(in the rows, 128 means zero)
Each row is followed by its class number.
[104 129 116 114 111 115 119 128 118 144 122 114  92 124 106 134 115 134
  80 132 140 123 132 124 112 149 154 127 155 125 125 143 130 186 126 115
 113 150]	8
[117 110 121  98  75 113 121 103 116 129 140 101 107 109 109 140 151 104
 106 110 117 135 140 148 129 162 125 147 107 152 131  99 126 177 165 104
 133 166]	4
[122 134 129 114 133 145 149 119 135 116 116 143 124 117 114 142 116 127
 129 133 127  92 116 129 101 119 130  88 151 133 104 143 122 127 111 127
 134 111]	5
[101 122 133 100  99 113 127 144 151 139 127 122  91  95 107 151 129 118
  98 116 132  97 142 125  94 117 124 102 135 150 122 147 123 189 141 121
 121 145]	1
[108 182 102 107  89  88 120  92  96 160 146  81  78 124  57 147 102 127
  59 144 142 133 137 145 112 160 158 185 153 127 110 132 136 203 141 109
 110 169]	5
[ 85 156 127 102  49 106 127 126 143 148 118  94  71 144  71 121 163 131
  44 137 123 130 120 135 126 197 164 123 148 167 102 148 153 252 128  96
 122 159]	4
[ 95 129 136 131 108 117 126 119 118 145 123 113 134 136  98 155 137 132
 135 115 130 120 131 150 105 145 119 116 132 149 149 110 154 149 146 136
 121 152]	8
[ 84 143 155 126  79 141 149 131 155 127  93 141 146 161  94 126 184 124
 137 115 114  89 102 147 112 175 116  55 136 194 120 128 171 167 117 135
 135 132]	0
[ 92  77 140 124 123 125 122 163 131 143 108 147  92 114 142 150 136 147
 118 120 122 118 133 110  95 122 131  69 175 120 145 167 126 191 126 122
 111 137]	9
[142 118 135 127 132 158 143 109 126  89 117 141 168 149 127 117 147 110
 150 126 114 101 100 146 143 153 124  93 111 143 110 103 128  93 123 125
 142 106]	2
[118 104 112 113 173 106 117 143 113 155 149 116 103  59 113 186  57 122
 130 120 156 117 177 131  58  49 110 144 145  99 146 136 100 114 144 139
 115 148]	8
[ 72 118 143 131 148  88 136 175 153 187 127 121  89  77  92 179  93 151
 146 119 150 114 170 130  28  59  98  85 174 137 160 164 142 155 131 147
 100 148]	0
[ 88 187 124 103  85  99 131 120 130 152 133  89  96 112  47 157 114 126
  77 136 149  92 135 149  92 146 136 133 144 166 108 140 148 202 141 125
 116 164]	1
[ 99 110 121 150 107 114 105 127  80 155 126 107 117 147 114 153 132 147
 117 118 128 147 141 134 126 168 145 132 157 121 157 124 139 177 141 126
  92 159]	1
[116  88 140 133  97 140 118 123 112 120 108 142 125 157 147 121 170 128
 118 111 114 141 117 126 146 174 139 101 131 135 138 120 138 165 132 118
 126 135]	8
[115 106 136 125 107 133 123 124 125 126 123 130 133 129 125 139 147 125
 133 110 123 124 132 138 116 148 124 109 122 145 142 113 135 143 145 126
 128 143]	8
[175 124 109  76 138 117 122  87 109  97 168 112 116  62 122 133  80  83
 102 126 140 112 149 136 131 105 129 194  91 110 100 103  76  97 154 107
 138 135]	7
[124  82 109 112 145 107 105 144 113 150 150 117  83  73 139 161  82 125
 100 118 143 143 171 117  87  83 138 153 147  92 147 143  96 148 145 118
 111 153]	8
[151 104 108 121 130 109 106  94  82 126 159  97 121 119 126 134 108 108
 106 125 130 153 139 144 143 142 142 187 112  97 137  89 107 123 158 110
 115 151]	2
[ 77 173 147 107  79 110 145 146 165 149 117 111 103 117  60 153 141 131
 103 125 139  79 129 142  80 147 118  80 145 186 113 157 156 204 134 133
 123 150]	1
[135 122 127 103 116 129 132 117 128 114 123 135 112 119 125 132 125 112
  98 133 124 112 119 127 126 134 138 117 132 136 102 135 111 152 126 112
 139 127]	3
[138  83 125 108 167 136 130 139 128 120 139 141 117  69 141 155  90 117
 141 123 130 107 153 121  92  77 123 120 138 105 128 135  87  98 127 126
 122 114]	7
[111 134 138 128 140 115 129 123 123 146 140 112 147 101  88 186 106 122
 161 120 129 107 154 163  69  93  96 125 123 150 147 106 130 103 149 147
 125 146]	3
[173  45 120 108 176 168 133 126 126  77 123 177 133  87 197 127 103 102
 144 119 114 104 125 106 134  76 127  91 120  91 106 125  68  73 110 111
 145  90]	6
[111 159 142  90 114 114 145 133 153 131 139 117 119  70  76 170 106 104
 127 120 145  72 145 149  68  88  96 108 115 171 108 135 125 140 147 137
 136 142]	1
[137  78 125 129 150 133 112 117  91 123 134 134 139 113 153 149 109 122
 147 108 125 140 145 131 118 115 123 135 122 100 151 102 106  98 142 129
 118 135]	8
[109 124 121 123 111 102 121 105 105 147 148 103 126 108 102 155 116 118
 131 115 139 126 146 153 101 125 112 148 131 137 147 101 139 136 161 129
 119 167]	0
[ 76 118 143 131  84 102 133 137 145 165 122 111 116 131  95 162 153 142
 131 109 118 120 140 142  87 146 108  88 138 170 157 125 160 189 154 130
 115 166]	6
[145  47 124 153 170 154 119 119  80 110 114 162 147 140 195 120 123 135
 169 110 117 152 125 112 145 126 131 104 149  81 149 114 105  80 113 124
 112 107]	0
[131 118 102  96 136 120 122 114 111 127 138 114  97  90 115 144  93 117
 101 134 140 123 145 129 115 108 135 146 137 107 116 127 101 146 137 112
 129 143]	4
[ 93 132 153 116  91 120 138 134 153 137 126 123 133 109  94 157 152 117
 151 104 120  92 137 151  85 129  97  84 114 180 139 117 147 154 154 137
 125 145]	1
[ 97 141 119 134  78 116 117 101  88 141 113 101 114 175  92 128 158 139
  94 134 122 151 112 146 154 206 152 133 147 139 130 116 157 198 137 112
 118 159]	4
[ 99 119 136 115  78  83 111 131 125 168 150  88 105 107  93 165 143 129
 107 101 122 139 159 148  96 138 119 159 119 157 163 114 143 189 168 119
 106 180]	9
[105  56 157 131 132 133 139 163 160 135 120 145 136 103 149 160 153 129
 175  89 107 119 148 129  80 103  92  61 127 144 164 123 124 123 150 137
 124 127]	2
[192 135 103 100 147 162 130  67  85  55 123 152 144 146 150  79 111  88
  92 153 136 109  87 125 193 153 160 153 117 102  60 111  94  87  99 101
 151  95]	0
[180 123 116 103 133 172 138  89 109  61 109 164 142 150 155  86 136  97
 104 147 118 104  82 121 188 162 155 114 117 123  67 122  94 109  97 101
 159  89]	3
[ 55 126 172 119  79 109 139 155 191 168 111 127 114 123  86 178 173 136
 137  98 103 101 141 149  59 123  92  52 140 196 154 132 169 195 151 144
 130 146]	3
[162 111 111 109  98 117 102  84  89 113 159 107 124 119 134 129 126  99
  95 122 117 152 138 145 156 161 145 194 100 120 126  87  99 132 162 102
 132 158]	3
[124 107 136  86 101 125 136 131 166 118 136 132 101  84 121 133 138 103
 102 119 124  99 138 124 109 117 125 115 117 153 111 136 112 159 143 112
 139 131]	7
[ 92 150 111 122 129  81 109 132 104 179 145  87  86 101  80 168  84 151
  93 140 150 130 160 134  80 114 137 161 171 114 154 143 139 184 148 130
  94 177]	9
[173 167 106  91 116 142 125  65  88  75 134 122 131 140 111  94 114  97
  73 155 130 104  91 140 179 173 162 171 110 124  66 112 108 129 115  97
 148 120]	9
[107  91 147 132 142 121 131 140 133 145 128 136 139  99 125 181 120 128
 177 105 120 112 154 144  68  88  89  88 131 142 161 115 125 108 152 145
 124 137]	3
[158  79 113 130 150 131 114 104  85 114 147 129 145 110 158 149  98 114
 145 118 120 137 143 135 130 109 124 150 116  96 141  93  95  81 143 120
 121 136]	6
[ 91 105 127 148 118 128 122 130 102 148 106 124 126 152 120 147 139 152
 144 120 120 142 131 134 119 163 126  93 160 124 154 125 144 157 132 132
 112 144]	4
[ 76 101 132 132 166 120 138 175 137 166 110 132 108  88 106 183  90 156
 160 122 141 104 160 124  46  72 105  63 179 118 152 161 128 137 117 150
 108 133]	4
[ 88  95 147 145 144 127 140 155 140 161 121 138 138 101 117 188 121 147
 192 104 118 108 156 140  47  84  93  69 154 140 172 131 135 111 136 153
 109 133]	5
[116 159 134 103  97 135 141 115 146 112 109 129 116 143  98 109 146 120
  88 139 131  97 102 132 130 164 143 101 128 161  92 139 144 171 114 117
 144 126]	8
[102 135 131 103  79 112 130 128 151 138 120 120  85 130 105 115 153 120
  68 130 130 117 120 126 120 155 148 112 146 159 107 149 144 207 121 106
 126 143]	0
[155 128 111 103 150 125 125 100 108 107 143 127 122  99 124 130  89 104
 105 137 144 113 131 134 123 104 137 157 127 109 100 121 101 104 126 116
 133 128]	0
[109 154 143  88 114 137 159 134 173 115 116 129 124  96  79 149 134 106
 127 129 130  69 123 147  86 110 107  77 122 177  93 137 134 143 124 130
 153 121]	4
[132  81 130 131 151 116 111 138 111 140 153 125 138  75 145 179  95 122
 170  97 128 133 175 138  83  74  97 134 115 113 169 108  99  89 165 141
 111 146]	1
[103 135 118 111  92 111 128 125 132 150 130 110  81 117  97 140 128 132
  80 130 130 121 135 124 104 151 151 127 159 137 119 151 131 199 133 110
 117 151]	5
[117  99 123 118 132 113 118 140 126 146 132 127  95  98 131 158 104 129
 106 125 131 127 155 119  93 105 130 121 154 118 136 144 110 156 136 124
 120 142]	3
[ 89 134 137 125  64 114 136 117 131 146 118 111 122 152  94 141 165 134
 112 117 116 119 120 144 121 176 123  99 132 175 135 117 164 192 147 118
 123 163]	6
[113 186 145  93  62 126 148 106 154 108 107 121 120 153  76 109 169 120
  76 139 124  86  92 141 139 191 138 104 126 190  84 138 158 197 123 112
 146 137]	9
[ 97 134 134 114  61 104 117 108 124 144 130  98 111 140  96 131 165 128
  94 114 113 129 126 145 129 192 133 135 125 168 140 116 154 208 156 111
 122 171]	9
[130 161 126  77  38  98 121  98 145 124 144  92  76 126  86 112 162  99
  24 136 122 127 124 138 145 192 161 172 108 176  86 127 130 233 149  86
 141 165]	3
[141  83 127 109  90 133 124 104 112 106 126 131 127 128 154 117 157 106
 128 105 108 146 126 131 156 160 121 127 101 134 129 100 112 140 149 104
 139 139]	4
[100 127 114 129 137 118 131 129 117 153 126 122  99 110 106 161  97 148
 121 134 136 119 143 127  83 108 132 113 176 113 134 151 128 154 127 129
 112 137]	5
[122  99 135 128 115 128 126 128 124 126 127 126 133 131 126 137 143 120
 133 112 117 129 132 138 119 140 122 111 122 133 140 111 127 134 143 122
 120 136]	2
[155 150 105  86 114 120 129  92 123 103 149 104 109 107 100 116 107  95
  71 142 138 110 126 140 139 139 146 168 112 131  86 115 107 144 140 100
 139 135]	2
[145  82 127 117 106 138 112 103  96 103 130 135 133 134 157 117 154 109
 120 116 108 132 117 129 159 169 137 134 115 124 130 106 114 145 142 107
 131 138]	9
[135 106  91 100 113  95  99 108  84 142 154  95  69  97 125 133  92 120
  64 135 137 165 155 122 133 133 158 190 139  86 125 126  95 182 151  93
 112 166]	4
[184 118 121 117 142 177 136  73  84  56 112 151 175 154 152  92 143  92
 148 137 113 117  88 142 193 168 136 125  88 122  85  85 104  64 107 113
 159  91]	4
[141 132 112  89 115 104 117 107 112 127 157 101  99  83 106 143  98 108
  81 131 136 117 143 137 113 117 138 175 120 124 113 123 105 157 148 106
 126 155]	9
[131 135 127  95 115 122 141 115 145 120 134 130 108  95 110 140 117 110
 113 126 130  99 132 131 100 111 121 118 127 139 107 135 113 141 135 120
 138 130]	5
[112  93 126 142 141 125 116 125  90 144 130 126 137 124 127 157 112 139
 156 120 130 132 142 137 114 129 122 122 148 108 162 116 125 115 138 135
 104 138]	7
[156  85 113 146 149 163 118  90  58  89 109 144 153 169 168 107 130 128
 141 134 116 151  99 125 184 181 154 122 137  84 120 103 108  96 111 113
 126 109]	4
[145 123 123 118 109 136 115  94 103 106 140 114 144 130 122 127 142 110
 117 127 114 120 120 150 148 163 138 157 108 141 122  97 124 127 139 114
 136 138]	9
[105 115 138 123  58 122 118 110 123 134 116 120 105 167 117 122 188 124
  84 119 106 141 114 134 150 207 150 115 135 161 128 118 151 214 146 105
 127 154]	3
[144 145 110 106 134 133 125  96 105 107 131 122 121 119 113 121  97 110
  90 140 142 115 118 133 139 134 151 152 126 115  95 119 114 124 119 115
 135 125]	8
[114  99 145 138  91 156 143 119 127 108  93 152 143 176 141 115 182 132
 131 119 100 113  93 127 151 185 134  60 136 157 119 120 150 156 113 116
 131 119]	6
[ 97 108 151 113 115 109 134 141 152 154 145 116 131  81  96 179 130 120
 165 103 125 102 160 154  66  91  88 108 117 163 162 112 137 125 165 140
 119 149]	7
[135 119 112 126 163 142 127 117  88 115 116 134 122 125 127 137  94 136
 123 143 140 127 126 124 128 123 143 121 157  89 113 132 109 115 108 125
 122 117]	4
[190  76 115  85 152 152 137 101 123  72 137 160 128  83 184 114 104  84
 126 122 118 110 122 113 149  88 124 126  93 104  92 113  65  81 125 100
 153 104]	6
[142  48 116 139 176 113 103 131 101 141 153 135 125  80 177 162  92 122
 162 107 132 154 171 125  95  59 108 146 130  80 173 106  96  80 155 134
 115 142]	0
[115 180 103 106  83 116 124  88  95 127 120  95  95 159  72 109 128 125
  54 155 138 130 105 142 162 200 167 155 148 135  87 130 142 202 119 100
 129 148]	4
